What each symbol does to the points:
θ: LS->JN, HG->PM, CP->DM, RM->BH, GZ->CR, PM->FP, QJ->BZ, NC->ZN, FS->HH, JZ->PP, MJ->ZT, NB->GS, JR->GN, FQ->DG, PR->QC, NR->DQ, QS->GB, PP->ZC, CQ->ZL, HC->CP, TH->ZP, HM->BP, DP->LB, NJ->NR, CR->CD, QB->MD, DM->TT, BN->FQ, PB->JR, TT->QS, ZF->NC, HT->JZ, SD->JC, CL->CJ, ZT->HC, LB->HM, ZN->LQ, CD->MJ, GB->DP, JC->BD, FP->CQ, MH->QT, ZC->NJ, CJ->QJ, DQ->ZB, BP->MH, BB->FZ, FT->CL, TM->PB, GM->BB, ZP->NL, MD->HG, FZ->NM, GS->HT, QC->LS, JB->HJ, RG->CF, CF->FS, NM->QB, BH->JB, ZL->ZF, DG->GM, GN->FT, BD->HN, HJ->TH, NL->BN, DH->SD, BZ->PR, LQ->GZ, HN->NB, HH->RM, ZB->RG, QT->TM, JN->DH
γ: LS->RG, HG->TT, CP->CJ, RM->PM, GZ->TM, PM->QS, QJ->NJ, NC->BP, FS->MD, JZ->NL, MJ->GN, NB->HJ, JR->GS, FQ->GZ, PR->DQ, NR->GM, QS->PR, PP->BN, CQ->DP, HC->CL, TH->ZF, HM->DH, DP->LS, NJ->DG, CR->PB, QB->CP, DM->QJ, BN->LQ, PB->NB, TT->BZ, ZF->HM, HT->ZP, SD->HH, CL->PP, ZT->FT, LB->JN, ZN->MH, CD->JR, GB->QC, JC->RM, FP->GB, MH->JC, ZC->FQ, CJ->ZC, DQ->BB, BP->SD, BB->MJ, FT->JZ, TM->HN, GM->CD, ZP->NC, MD->DM, FZ->ZT, GS->TH, QC->ZB, JB->CQ, RG->NM, CF->QB, NM->HC, BH->FP, ZL->LB, DG->CR, GN->HT, BD->BH, HJ->ZL, NL->ZN, DH->FS, BZ->NR, LQ->QT, HN->JB, HH->HG, ZB->FZ, QT->BD, JN->CF
η: LS->ZL, HG->JC, CP->FS, RM->QT, GZ->NJ, PM->BD, QJ->HG, NC->JZ, FS->BP, JZ->HC, MJ->ZB, NB->CD, JR->BB, FQ->QJ, PR->FP, NR->QS, QS->BH, PP->CP, CQ->NB, HC->CF, TH->GN, HM->ZP, DP->HJ, NJ->TT, CR->NR, QB->DH, DM->HH, BN->CJ, PB->GM, TT->RM, ZF->HT, HT->ZT, SD->ZN, CL->QB, ZT->RG, LB->TH, ZN->PP, CD->DQ, GB->JB, JC->LQ, FP->HN, MH->BN, ZC->DM, CJ->MD, DQ->GB, BP->NL, BB->QC, FT->NM, TM->DG, GM->PR, ZP->FT, MD->SD, FZ->LS, GS->MJ, QC->CQ, JB->PB, RG->LB, CF->HM, NM->JN, BH->TM, ZL->GS, DG->BZ, GN->FZ, BD->GZ, HJ->JR, NL->CL, DH->NC, BZ->PM, LQ->ZC, HN->CR, HH->MH, ZB->DP, QT->FQ, JN->ZF
ξ: LS->ZT, HG->NJ, CP->BN, RM->BZ, GZ->BH, PM->NR, QJ->GZ, NC->FS, FS->CJ, JZ->BP, MJ->TH, NB->DP, JR->ZL, FQ->BD, PR->CD, NR->PB, QS->GM, PP->MH, CQ->ZB, HC->NL, TH->JN, HM->QB, DP->FZ, NJ->TM, CR->JB, QB->PP, DM->FQ, BN->JC, PB->CQ, TT->DG, ZF->CF, HT->HM, SD->DM, CL->ZN, ZT->ZP, LB->NM, ZN->HH, CD->HJ, GB->BB, JC->TT, FP->DQ, MH->HG, ZC->QT, CJ->LQ, DQ->JR, BP->MD, BB->GS, FT->NC, TM->FP, GM->NB, ZP->DH, MD->ZC, FZ->HT, GS->LB, QC->MJ, JB->QC, RG->FT, CF->CL, NM->JZ, BH->PR, ZL->RG, DG->HN, GN->ZF, BD->QS, HJ->LS, NL->SD, DH->CP, BZ->CR, LQ->RM, HN->GB, HH->QJ, ZB->GN, QT->PM, JN->HC

The rows follow the links: the fewer symbols apart two points are, the more alike their rows tend to be.

Each row is also shifted at random along 2 hidden directions that mean nothing.

Some points, each with a row of numbers:
RG: [222,124,285,205,-212,151,-152,-127,-88,210,-135,121,-140,69,-138,-19,-14,127,-116,225,-172,-275,-245,-181]
DP: [131,89,216,148,30,-48,-390,5,102,12,-102,-644,-175,-15,-338,245,110,578,-34,253,-362,-226,-188,144]
BP: [76,-133,153,2,-234,168,166,91,-192,-89,-16,33,-235,99,-27,-277,-193,137,-165,-107,-38,168,262,-432]
DQ: [-121,139,-53,-54,176,-212,-204,-15,78,116,-21,-571,122,197,20,231,89,315,157,204,-204,-201,-307,379]
MD: [-21,-157,56,-297,49,106,335,14,-117,-192,27,96,-45,32,119,-169,-148,-217,-115,-213,108,224,371,-270]
ZT: [324,1,244,266,-417,196,-192,-122,-4,183,-232,590,-85,-447,-216,-4,66,474,-224,150,-38,-232,-227,-254]
CF: [226,22,439,-211,-2,222,115,-171,-182,8,-130,-100,-179,195,-82,-79,-125,-65,-224,75,-185,-119,116,-377]
MJ: [154,316,233,142,266,45,-247,-182,24,134,42,-369,-107,405,-193,206,96,-672,51,249,-240,-287,-193,136]
JZ: [136,-42,441,-283,-92,194,170,-100,-228,5,-148,-215,-162,206,-5,-123,-203,346,-226,69,-221,-94,117,-400]
QT: [-262,-169,-202,-178,193,-168,125,273,-7,-325,172,-662,-76,195,62,-50,-102,165,102,-206,-28,340,344,98]
HN: [-82,-81,-356,208,2,-207,-232,110,291,-63,24,217,173,-562,-78,202,264,223,127,-65,172,80,-111,396]
RM: [-166,-189,-356,-83,62,-108,125,127,135,-243,96,264,169,-391,96,8,86,-54,55,-286,290,315,256,152]
DG: [-249,-80,-425,17,3,-214,38,94,145,5,75,267,299,-243,233,36,81,136,199,-120,276,127,-108,350]
GN: [245,80,300,14,-193,98,-188,-211,1,230,-261,232,26,-254,-129,127,86,495,-174,239,-146,-335,-301,-68]
CD: [-45,225,-167,171,100,-136,-174,-112,133,273,31,166,231,29,63,180,167,-287,203,178,49,-246,-398,386]
TM: [-248,-76,-446,89,-52,-219,-33,136,156,8,71,213,265,-280,179,38,95,261,213,-117,250,128,-121,341]
GB: [-96,272,-180,63,272,-159,-131,-138,149,201,91,12,248,168,98,217,166,-620,244,138,73,-213,-306,447]
LB: [185,301,256,209,4,179,-77,-235,-137,317,-8,145,-80,462,-34,-48,-44,-682,7,254,-134,-333,-283,-121]
TT: [-286,-48,-278,-218,337,-165,167,138,32,-219,205,-401,63,242,164,5,-35,-406,170,-204,104,253,259,197]
PR: [-123,82,-218,46,262,-217,-207,44,205,-41,101,-331,124,-21,-61,255,191,-124,178,37,-17,-10,-85,442]
DH: [63,0,327,-169,-107,178,230,-43,-275,54,-66,-149,-180,398,75,-237,-259,56,-163,42,-156,-41,106,-413]
ZB: [210,180,171,196,68,28,-313,-129,117,95,-59,-169,-64,-50,-278,227,176,-101,-29,218,-185,-263,-218,140]
HH: [-123,-187,-168,-230,-128,22,339,40,-49,-68,-4,502,141,-215,267,-199,-115,84,-30,-250,309,235,202,-151]
QJ: [-197,-145,-339,35,21,-68,181,200,14,-211,189,98,25,-8,130,-169,-66,-251,114,-278,226,352,276,22]
BH: [-307,-27,-375,70,89,-258,-71,237,75,-50,143,-437,95,150,130,33,8,279,257,-26,-4,139,-65,344]

In each set, the symbols that take the first to the second take the third to the fourth, perhaps in another order. Give the fourth.
Answer with the point's name.
[-280,95,-428,-59,251,-175,192,-19,79,54,223,301,329,132,345,-20,49,-828,286,-141,345,116,-31,348]
: [-301,-85,-347,32,59,-278,-81,263,93,-79,104,-530,72,77,111,54,-9,533,212,-45,-38,142,-56,337]
:: [-43,132,27,188,35,-147,-349,79,43,121,12,-675,-83,288,-130,163,31,431,135,262,-318,-230,-339,249]
: DP

[-7,-271,17,-351,-126,74,322,21,-42,-204,-119,364,61,-408,113,-123,-83,418,-193,-251,176,229,319,-261]
: [-295,-60,-325,-233,209,-221,151,102,87,-94,105,-129,238,1,247,51,18,-14,178,-138,150,171,59,303]
:: [-208,-120,-426,186,-80,-232,-147,204,198,-63,63,113,177,-372,41,93,137,429,174,-91,154,137,-115,348]
: JR

[208,44,429,-203,6,236,134,-193,-192,11,-112,-78,-170,204,-74,-67,-124,-149,-217,70,-179,-122,121,-369]
: [87,-35,308,-162,-160,191,220,-65,-256,51,-77,-48,-164,299,67,-238,-248,109,-156,40,-139,-45,92,-411]
:: [-146,-106,23,-365,131,29,403,27,-174,-145,79,-183,-19,332,255,-196,-206,-243,-3,-183,55,217,341,-194]
: ZC

[-224,-137,-300,5,-12,-43,240,203,-76,-148,179,65,-3,141,195,-244,-135,-208,103,-238,200,325,247,-58]
: [-230,-23,-433,205,23,-212,-108,173,157,-20,146,14,165,-102,81,60,92,31,241,-76,161,123,-107,363]
:: [-156,-98,-431,247,-54,-202,-174,159,244,-37,65,268,189,-452,-5,124,200,215,165,-103,226,125,-128,358]
: JR

[42,-49,127,-23,-21,173,224,67,-195,-141,98,-46,-251,319,22,-257,-211,-474,-105,-126,-5,209,361,-381]
: [-241,-87,-308,-202,217,-168,162,82,101,-163,125,0,198,-91,175,48,38,-195,148,-217,211,234,176,239]
:: [-199,-225,-277,-55,-147,-43,236,194,-59,-148,76,192,51,-101,203,-218,-128,245,39,-244,221,317,212,-100]
: HN

[-49,216,-129,210,62,-125,-231,-75,105,250,30,23,167,96,19,152,141,-156,185,207,-17,-241,-409,354]
: [205,196,281,11,45,81,-173,-266,20,214,-130,86,23,-3,-122,186,110,-107,-96,247,-150,-342,-283,33]
:: [-141,-86,-93,-278,51,37,403,-2,-141,-62,95,245,95,171,305,-219,-168,-423,26,-214,234,199,261,-160]
: TT

[55,-231,206,-124,-151,131,138,156,-179,-261,-70,-312,-285,38,-88,-208,-197,490,-201,-143,-140,227,383,-424]
: [-31,-185,16,-314,-12,86,342,-17,-107,-147,-22,281,45,-112,153,-161,-98,-89,-127,-233,180,217,314,-234]
:: [55,-278,216,-101,-262,150,119,175,-162,-223,-97,-221,-271,-73,-101,-217,-201,747,-231,-121,-140,207,331,-444]
: MD

[-184,167,-80,-88,451,-239,-177,41,92,-50,153,-987,14,489,-24,248,63,-203,227,133,-252,-62,-77,439]
: [242,70,280,-6,-158,95,-183,-225,51,211,-268,245,50,-341,-181,179,131,513,-173,223,-127,-353,-312,-19]
:: [156,469,204,164,408,96,-138,-304,-25,260,151,-125,-39,687,-88,160,80,-1536,137,274,-112,-350,-235,145]
: JZ

[-10,-64,-231,45,54,-181,-251,-16,315,-13,-76,260,256,-699,-107,305,320,420,47,-10,147,-34,-181,428]
: [141,181,390,-11,-10,69,-139,-142,-150,207,-121,-500,-141,429,-101,53,-81,276,-58,314,-384,-334,-261,-91]
:: [335,39,340,81,-109,269,-38,-178,-53,44,-106,421,-161,-155,-212,-19,34,-294,-238,70,-17,-136,39,-332]
: MH

[-227,-35,-347,82,107,-40,247,174,-61,-115,293,94,6,316,221,-239,-137,-779,180,-245,253,318,268,-12]
: [-261,85,-468,-31,209,-147,196,-23,106,70,209,513,356,33,351,-16,77,-885,272,-151,415,124,-54,354]
:: [115,-225,45,-109,-156,173,234,5,-32,-194,-51,567,-35,-431,-32,-159,-46,-5,-215,-259,226,236,367,-340]
: LQ

[179,183,334,174,-99,145,-141,-114,-140,214,-67,-170,-195,380,-122,-45,-82,-51,-70,245,-268,-281,-224,-193]
: [70,28,236,-71,-115,196,241,-49,-270,53,-3,43,-183,415,82,-301,-258,-216,-117,13,-68,-2,122,-427]
:: [-203,-33,-246,-106,29,18,391,36,-128,-13,174,437,128,241,348,-276,-159,-715,96,-229,322,236,195,-111]
: BZ

[180,234,77,321,120,30,-331,-125,124,149,29,-5,-34,68,-229,190,176,-549,53,204,-102,-251,-245,181]
: [306,54,343,191,-168,228,-122,-93,-67,50,-118,163,-229,-39,-258,-29,-6,-64,-207,119,-142,-135,-23,-302]
:: [244,21,383,162,-235,161,-188,-25,-128,56,-152,-262,-300,94,-268,-22,-74,526,-190,214,-332,-188,-100,-282]
: NL

[170,178,327,-2,179,15,-261,-158,27,100,-95,-504,-108,206,-241,233,86,12,-42,268,-321,-327,-180,85]
: [303,16,335,-95,-138,257,126,-254,-75,92,-177,640,-45,-229,-58,-58,-6,-254,-256,18,73,-130,59,-363]
:: [96,220,116,279,109,-40,-366,-14,59,96,23,-448,-143,253,-231,174,106,-159,78,247,-260,-230,-243,176]
: NM

[-7,13,-265,86,84,-174,-212,-51,302,14,-32,363,269,-602,-58,319,311,69,90,-15,208,-67,-185,433]
: [56,89,-99,308,-151,-90,-337,-15,171,189,-84,152,81,-279,-124,189,193,370,72,189,-41,-210,-396,261]
:: [-69,79,-350,208,187,-164,-180,7,263,-8,139,185,196,-215,-38,219,238,-485,185,-42,191,24,-116,438]
: NB

